Below is a small trained network, with its code and all its weights. Each question gives an input and a class and asks what happens when units are switched off, that is, made to give their printed mean instead of their output.

import numpy as np


def w(rows, s, z=0):
    codes = np.array(rows[::2]) - 128.0
    scale = np.full(codes.shape[1], s)
    scale[-1] = z or s
    return codes * scale


def norm(h):
    return h / np.sqrt((h * h).mean(-1, keepdims=True) + 1e-5)


def f(y):
    return y / 2 * (1 + np.tanh(0.7978845608 * (y + 0.044715 * y**3)))


def log_softmax(a):
    a = a - a.max(-1, keepdims=True)
    return a - np.log(np.exp(a).sum(-1, keepdims=True))


def net(x, mask):
    res = np.array(x, float).reshape(1, 8) / 4 @ E
    u = 0
    for l in range(4):
        y = f(norm(res) @ A[l][:, :-1].T + A[l][:, -1])
        res = res + np.where(mask[u : u + 10], y, B[l][:, -1]) @ B[l][:, :-1]
        u += 10
    return log_softmax(norm(res)[-1] @ U[:, :-1].T + U[:, -1])


A, B = {}, {}
E = w([
[199,163,54,158,88,162,115],'x0',
[129,128,127,128,128,127,128],'x1',
[98,33,109,159,66,143,115],'x2',
[109,107,101,124,200,185,1],'x3',
[94,162,106,37,71,124,92],'x4',
[128,128,128,128,128,129,129],'x5',
[128,129,128,128,128,129,128],'x6',
[129,128,128,128,128,130,128],'x7',
],0.0074)
A[0] = w([
[93,161,139,56,53,152,141,114],'L0N0',
[13,94,185,73,209,140,130,35],'L0N1',
[132,246,131,109,221,118,93,15],'L0N2',
[142,105,139,234,213,137,112,13],'L0N3',
[147,111,150,190,174,137,163,78],'L0N4',
[113,108,131,124,170,143,45,18],'L0N5',
[78,164,105,29,87,121,28,59],'L0N6',
[132,117,78,139,180,124,36,88],'L0N7',
[179,186,21,178,108,151,67,53],'L0N8',
[76,38,93,165,73,126,63,6],'L0N9',
],0.011,0.002)
B[0] = w([
[161,139,43,191,150,101,164,189],'L0N0',
[183,115,174,122,27,82,29,240],'L0N1',
[172,77,165,53,122,206,219,214],'L0N2',
[145,86,32,124,219,78,103,218],'L0N3',
[174,142,4,157,114,101,141,187],'L0N4',
[47,162,138,176,151,167,117,209],'L0N5',
[157,86,27,164,219,82,118,255],'L0N6',
[27,164,142,157,148,163,132,233],'L0N7',
[167,101,196,114,51,62,35,239],'L0N8',
[198,112,172,26,147,199,217,229],'L0N9',
],0.017,0.0071)
A[1] = w([
[108,175,120,74,80,164,123,5],'L1N0',
[157,160,199,87,57,185,110,13],'L1N1',
[168,111,179,82,126,211,220,39],'L1N2',
[189,146,170,60,136,217,174,20],'L1N3',
[138,89,138,64,95,211,205,3],'L1N4',
[74,254,122,206,45,126,238,105],'L1N5',
[160,157,104,166,87,138,119,63],'L1N6',
[120,136,176,125,94,89,99,71],'L1N7',
[141,156,191,142,57,98,44,17],'L1N8',
[50,98,194,143,80,109,124,4],'L1N9',
],0.011,0.0013)
B[1] = w([
[145,94,139,188,189,123,105,111],'L1N0',
[110,115,92,136,219,53,105,222],'L1N1',
[160,97,133,101,117,227,176,253],'L1N2',
[135,83,99,148,64,197,199,243],'L1N3',
[161,154,149,52,141,195,183,236],'L1N4',
[5,113,146,145,109,104,110,222],'L1N5',
[85,70,144,54,158,123,98,165],'L1N6',
[132,102,120,128,105,113,84,163],'L1N7',
[163,144,152,166,75,80,83,244],'L1N8',
[158,151,87,144,162,140,148,150],'L1N9',
],0.015,0.004)
A[2] = w([
[86,226,155,109,121,180,124,61],'L2N0',
[9,186,163,150,121,169,119,93],'L2N1',
[96,205,190,190,147,177,123,65],'L2N2',
[83,167,162,140,135,144,146,81],'L2N3',
[93,185,156,146,116,162,123,97],'L2N4',
[135,159,183,132,142,126,139,2],'L2N5',
[153,205,127,130,154,143,152,53],'L2N6',
[132,191,112,129,150,137,143,29],'L2N7',
[133,165,188,154,122,154,138,80],'L2N8',
[13,165,155,147,130,158,125,109],'L2N9',
],0.013,0.0019)
B[2] = w([
[135,170,70,227,140,138,91,126],'L2N0',
[10,134,189,123,190,68,178,248],'L2N1',
[90,243,25,155,67,188,152,137],'L2N2',
[115,90,172,93,192,68,87,128],'L2N3',
[89,88,109,153,154,80,110,118],'L2N4',
[84,104,55,11,149,98,69,84],'L2N5',
[125,96,118,116,113,114,83,104],'L2N6',
[178,87,165,156,174,82,113,98],'L2N7',
[125,110,75,45,203,119,52,104],'L2N8',
[5,105,220,124,155,78,158,255],'L2N9',
],0.013,0.0029)
A[3] = w([
[93,205,137,143,178,224,69,78],'L3N0',
[131,152,111,134,186,139,173,4],'L3N1',
[2,135,180,141,165,147,112,66],'L3N2',
[144,161,28,133,195,73,147,38],'L3N3',
[139,149,49,171,184,101,144,50],'L3N4',
[175,157,175,112,76,81,94,86],'L3N5',
[141,146,150,126,101,183,127,69],'L3N6',
[167,152,195,118,60,66,75,67],'L3N7',
[182,193,152,120,194,107,135,72],'L3N8',
[85,186,167,146,139,120,153,99],'L3N9',
],0.014,0.0019)
B[3] = w([
[113,116,179,127,37,52,207,174],'L3N0',
[146,71,133,87,57,35,63,159],'L3N1',
[21,148,177,155,113,110,176,247],'L3N2',
[113,203,60,189,250,117,139,255],'L3N3',
[136,150,63,102,146,31,131,227],'L3N4',
[72,154,129,177,97,235,32,194],'L3N5',
[108,134,91,100,123,148,143,147],'L3N6',
[163,202,220,133,88,133,36,219],'L3N7',
[95,39,73,163,108,164,54,127],'L3N8',
[92,137,169,135,170,151,114,157],'L3N9',
],0.016,0.0076)
U = w([
[148,149,31,148,193,76,128,253],'0',
[167,90,135,69,105,212,199,132],'1',
[146,155,175,150,72,134,30,119],'2',
[10,133,177,142,126,94,171,4],'3',
],0.013,0.0007)

Each question gives the input, the list of numbers given to net, and the class t.
The units are the neurons (one row each of A and B). Each row of codes is followed by its name. A weight is (code - 128) times the scale printed after its matrix; where a second scale follows, it is the last column's (A, B and U).
mask holds one flag per neuron, layer by layer. A switched-off neuron (its flag False) gives its mean, the last column of its row in B, instead of its output. The means were averaged over made-up inputs and are rounded, as every weight is.
A unit's drop is (log p(t) with every unit on - log p(t) with that unit switched off) / (log p(t) with every unit on - log p(t) with every unit switched off).
The circuit of an input: a set's keep is (log p(t) with only the set's units on - log p(t) with every unit switched off) / (log p(t) with every unit on - log p(t) with every unit switched off). Starting from the 12 units with the biggest drops (on a tie, the unit counted first), units are removed one at a time, each time the one whose removal leaves the highest keep (on an exact tie, the one counted first), for as long as the keep stays at least 0.8.
units of the circuit, in order: the units of the circuit, biggest drop first
most important unit: the unit with the biggest drop
k most important neurons: the k neurons with the biggest drops, biggest first
top k neurons in layer l: the k neurons of layer l with the biggest drops, biggest first
input [-8,-2,-8,-6,6,8,-4,0], class 1: 4 most important neurons => (L0N2, L0N8, L0N3, L0N4)
input [-4,6,7,0,-2,-8,5,-3], class 1: units of the circuit, in order => (L0N9)
input [-6,3,-2,-4,7,-7,0,5], class 0: 3 most important neurons => (L0N0, L0N6, L0N8)
input [2,-1,-2,6,5,-2,4,-7], class 3: top 4 neurons in layer 0 => (L0N7, L0N5, L0N3, L0N4)
input [4,-1,6,-1,8,1,2,-2], class 0: 2 most important neurons => (L0N6, L0N0)
input [3,-4,-3,6,-5,6,4,4], class 3: 2 most important neurons => (L0N7, L0N5)
input [2,-3,-8,0,7,-1,4,1], class 1: 2 most important neurons => (L0N2, L0N3)
input [-7,-3,-5,2,-7,4,-2,-1], class 0: 2 most important neurons => (L0N3, L0N4)
input [5,6,-2,-7,0,-4,6,3], class 3: 2 most important neurons => (L1N5, L0N1)
input [0,8,-1,8,6,-5,-2,3], class 3: top 2 neurons in layer 0 => (L0N7, L0N5)
input [3,3,-3,-1,-2,-3,8,6], class 1: 3 most important neurons => (L0N2, L0N1, L1N3)
input [5,7,-1,8,0,-7,-4,-4], class 3: top 2 neurons in layer 0 => (L0N7, L0N1)
input [-8,-7,-6,4,8,7,5,-3], class 0: top 4 neurons in layer 0 => (L0N6, L0N8, L0N0, L0N2)
input [-4,-2,-4,-4,-1,-8,3,-8], class 1: most important unit => L0N8
input [-5,-6,8,-7,-8,1,-5,-8], class 0: 3 most important neurons => (L0N4, L0N2, L0N7)
input [-8,7,7,3,-4,2,2,2], class 2: 3 most important neurons => (L0N1, L0N2, L1N8)
input [-7,-6,-2,-8,-8,-4,-8,-2], class 0: 4 most important neurons => (L0N7, L0N5, L0N8, L0N4)
input [-4,-3,-3,-2,4,-3,0,7], class 0: top 2 neurons in layer 0 => (L0N0, L0N6)
input [5,0,0,8,3,-8,4,-5], class 3: top 2 neurons in layer 0 => (L0N7, L0N1)
input [-7,-4,1,7,0,8,-2,8], class 2: units of the circuit, in order => (L0N1)
input [2,-7,-2,6,-4,7,8,-1], class 3: top 2 neurons in layer 0 => (L0N7, L0N6)
input [6,1,3,7,1,8,-4,-2], class 3: top 2 neurons in layer 0 => (L0N7, L0N5)
